Below are the code and all the weights of a small trained network. Each question names an input and a class and asks about switching units off, where a switched-off unit gives its printed mean instead of its output.

import numpy as np


def w(rows, s, z=0):
    codes = np.array(rows[::2]) - 128.0
    scale = np.full(codes.shape[1], s)
    scale[-1] = z or s
    return codes * scale


def f(y):
    return np.maximum(y, 0)


def log_softmax(a):
    a = a - a.max(-1, keepdims=True)
    return a - np.log(np.exp(a).sum(-1, keepdims=True))


def net(x, mask):
    res = np.array(x, float).reshape(1, 6) / 4 @ E
    y = f(res @ A[0][:, :-1].T + A[0][:, -1])
    res = res + np.where(mask, y, B[0][:, -1]) @ B[0][:, :-1]
    return log_softmax(res[-1] @ U[:, :-1].T + U[:, -1])


A, B = {}, {}
E = w([
[174,149,105,2,215,217,58,140,87,134,88,135],'x0',
[5,107,38,89,21,182,119,152,65,124,125,126],'x1',
[218,50,97,190,104,120,140,151,12,146,79,125],'x2',
[128,128,129,128,128,128,128,128,128,128,129,128],'x3',
[202,221,35,132,115,90,137,222,127,158,232,136],'x4',
[103,208,132,194,144,205,176,16,66,186,146,125],'x5',
],0.0088)
A[0] = w([
[131,147,125,86,155,178,121,110,95,135,124,131,85],'neuron 0',
[53,189,145,77,133,128,121,131,225,121,160,133,24],'neuron 1',
[117,117,135,136,136,137,148,126,124,134,88,120,130],'neuron 2',
[135,138,120,122,131,131,135,118,118,143,144,120,136],'neuron 3',
[102,160,124,102,151,153,126,130,157,131,116,136,60],'neuron 4',
[47,103,64,82,57,172,117,171,96,120,114,134,13],'neuron 5',
[114,213,124,178,126,187,137,45,72,143,143,140,20],'neuron 6',
[192,66,100,166,109,124,140,156,40,134,94,136,66],'neuron 7',
[85,154,99,132,106,164,131,110,87,138,133,131,53],'neuron 8',
[135,57,135,79,105,80,103,192,179,122,124,131,71],'neuron 9',
[90,93,105,94,102,126,117,167,116,112,134,129,41],'neuron 10',
[74,111,150,252,60,55,156,128,186,121,153,125,30],'neuron 11',
[243,130,195,149,207,108,123,116,194,120,113,137,5],'neuron 12',
[92,173,141,81,129,122,132,102,185,117,139,131,35],'neuron 13',
[170,235,70,121,106,113,125,209,118,136,182,113,82],'neuron 14',
[180,92,127,137,121,138,118,126,71,119,111,129,4],'neuron 15',
[144,74,119,95,113,88,115,193,152,107,108,131,44],'neuron 16',
[123,83,133,87,124,106,127,163,190,122,116,129,93],'neuron 17',
[149,176,136,167,160,132,140,81,115,134,133,114,33],'neuron 18',
[176,197,70,126,106,123,120,181,134,129,179,143,77],'neuron 19',
[176,151,113,6,201,194,98,147,94,125,87,124,33],'neuron 20',
[106,88,167,99,155,140,115,106,125,112,94,130,119],'neuron 21',
[71,27,202,111,123,157,108,62,152,116,55,126,44],'neuron 22',
[142,81,122,114,132,104,123,167,164,107,126,127,63],'neuron 23',
],0.015,0.0032)
B[0] = w([
[121,126,97,130,79,138,132,130,132,129,128,146,176],'neuron 0',
[142,52,160,136,140,151,69,133,126,130,124,86,212],'neuron 1',
[136,129,132,129,155,131,127,132,125,116,150,149,154],'neuron 2',
[126,130,146,135,141,128,119,124,117,113,141,148,144],'neuron 3',
[136,99,134,127,121,139,100,131,122,127,124,117,156],'neuron 4',
[138,159,170,119,130,15,122,130,127,126,128,91,237],'neuron 5',
[131,205,165,129,157,199,135,134,129,124,118,119,210],'neuron 6',
[134,42,156,125,141,162,68,129,140,127,129,88,223],'neuron 7',
[128,177,156,120,123,97,130,126,140,132,128,112,179],'neuron 8',
[126,194,142,133,145,192,138,124,134,131,126,124,214],'neuron 9',
[125,165,145,117,120,84,128,123,132,141,130,116,182],'neuron 10',
[127,121,65,119,13,128,120,130,129,130,132,170,235],'neuron 11',
[122,161,161,110,123,5,121,131,125,135,127,85,230],'neuron 12',
[145,76,143,132,126,145,100,129,111,129,126,98,177],'neuron 13',
[122,93,93,126,195,125,176,123,125,127,129,162,228],'neuron 14',
[132,84,140,129,126,152,92,130,124,129,126,103,177],'neuron 15',
[132,178,147,142,134,185,136,125,126,128,121,130,197],'neuron 16',
[127,163,147,130,134,176,132,124,126,123,122,127,188],'neuron 17',
[117,177,156,123,136,160,133,131,130,121,125,119,170],'neuron 18',
[119,102,101,137,183,118,163,120,131,123,119,156,208],'neuron 19',
[121,131,75,138,5,141,129,128,135,129,138,169,236],'neuron 20',
[123,108,107,132,164,119,155,123,128,124,130,149,190],'neuron 21',
[127,98,77,133,216,125,185,132,127,130,133,169,254],'neuron 22',
[115,163,153,128,129,164,130,120,108,125,139,133,176],'neuron 23',
],0.027,0.021)
U = w([
[110,89,71,133,225,123,215,139,126,110,137,204,139],'0',
[114,140,60,122,2,149,120,157,148,129,151,196,170],'1',
[119,249,196,132,150,234,142,141,123,110,109,125,140],'2',
[126,181,178,77,130,7,132,153,131,144,130,87,6],'3',
[166,18,163,135,143,189,36,165,121,119,126,79,173],'4',
],0.007,0.0015)

Each question gives the input, the list of numbers given to net, and the class t.
The units are the neurons (one row each of A and B). Each row of codes is followed by its name. A weight is (code - 128) times the scale printed after its matrix; where a second scale follows, it is the last column's (A, B and U).
mask holds one flag per neuron, in row order. A switched-off neuron (its flag False) gives its mean, the last column of its row in B, instead of its output. The means were averaged over made-up inputs and are rounded, as every weight is.
A unit's drop is (log p(t) with every unit on - log p(t) with that unit switched off) / (log p(t) with every unit on - log p(t) with every unit switched off).
The circuit of an input: a set's keep is (log p(t) with only the set's units on - log p(t) with every unit switched off) / (log p(t) with every unit on - log p(t) with every unit switched off). Starting from the 12 units with the biggest drops (on a tie, the unit counted first), units are removed one at a time, each time the one whose removal leaves the highest keep (on an exact tie, the one counted first), for as long as the keep stays at least 0.8.
circuit, biggest first: the units of the circuit, biggest drop first
unit that matters most: the unit with the biggest drop
k most important neurons: the k neurons with the biggest drops, biggest first
drop when u is switched off: that unit's drop, to one decimal
input [6,7,-4,-6,4,5], class 3: unit that matters most	neuron 5
input [-3,1,7,3,-6,1], class 4: 4 most important neurons	(neuron 7; neuron 14; neuron 15; neuron 19)
input [4,4,-1,-1,0,1], class 1: 3 most important neurons	(neuron 12; neuron 20; neuron 0)
input [-6,4,5,3,5,5], class 1: 3 most important neurons	(neuron 11; neuron 22; neuron 1)
input [8,-4,8,5,-7,7], class 1: 4 most important neurons	(neuron 20; neuron 0; neuron 1; neuron 14)
input [8,1,-5,-7,-7,-2], class 1: 3 most important neurons	(neuron 20; neuron 14; neuron 0)
input [6,-6,-6,-4,3,3], class 1: 3 most important neurons	(neuron 20; neuron 5; neuron 7)
input [8,-7,-5,3,-7,5], class 1: 3 most important neurons	(neuron 20; neuron 14; neuron 0)
input [3,3,-8,-7,-4,6], class 4: 2 most important neurons	(neuron 1; neuron 13)
input [8,-4,-1,1,7,4], class 1: 3 most important neurons	(neuron 20; neuron 22; neuron 0)
input [-1,-7,3,1,-2,6], class 3: 2 most important neurons	(neuron 12; neuron 9)
input [-7,5,3,4,-7,8], class 2: 2 most important neurons	(neuron 6; neuron 20)
input [4,-7,0,-5,-1,-8], class 2: 4 most important neurons	(neuron 9; neuron 16; neuron 5; neuron 17)
input [5,-1,5,3,-4,-6], class 2: unit that matters most	neuron 11
input [-6,4,7,7,5,8], class 2: 2 most important neurons	(neuron 6; neuron 20)
input [-8,-4,4,1,7,-6], class 1: 3 most important neurons	(neuron 11; neuron 22; neuron 21)
input [-6,5,-8,-1,-3,5], class 4: 2 most important neurons	(neuron 1; neuron 20)
input [7,2,5,3,1,-3], class 1: drop when neuron 20 is switched off	3.8
input [1,8,-5,4,6,-8], class 2: drop when neuron 17 is switched off	1.1
input [2,6,-4,2,-4,-2], class 3: circuit, biggest first	(neuron 5)
input [2,-8,0,1,0,-6], class 3: drop when neuron 6 is switched off	0.1
input [1,6,-6,-4,-5,-5], class 3: drop when neuron 0 is switched off	0.0
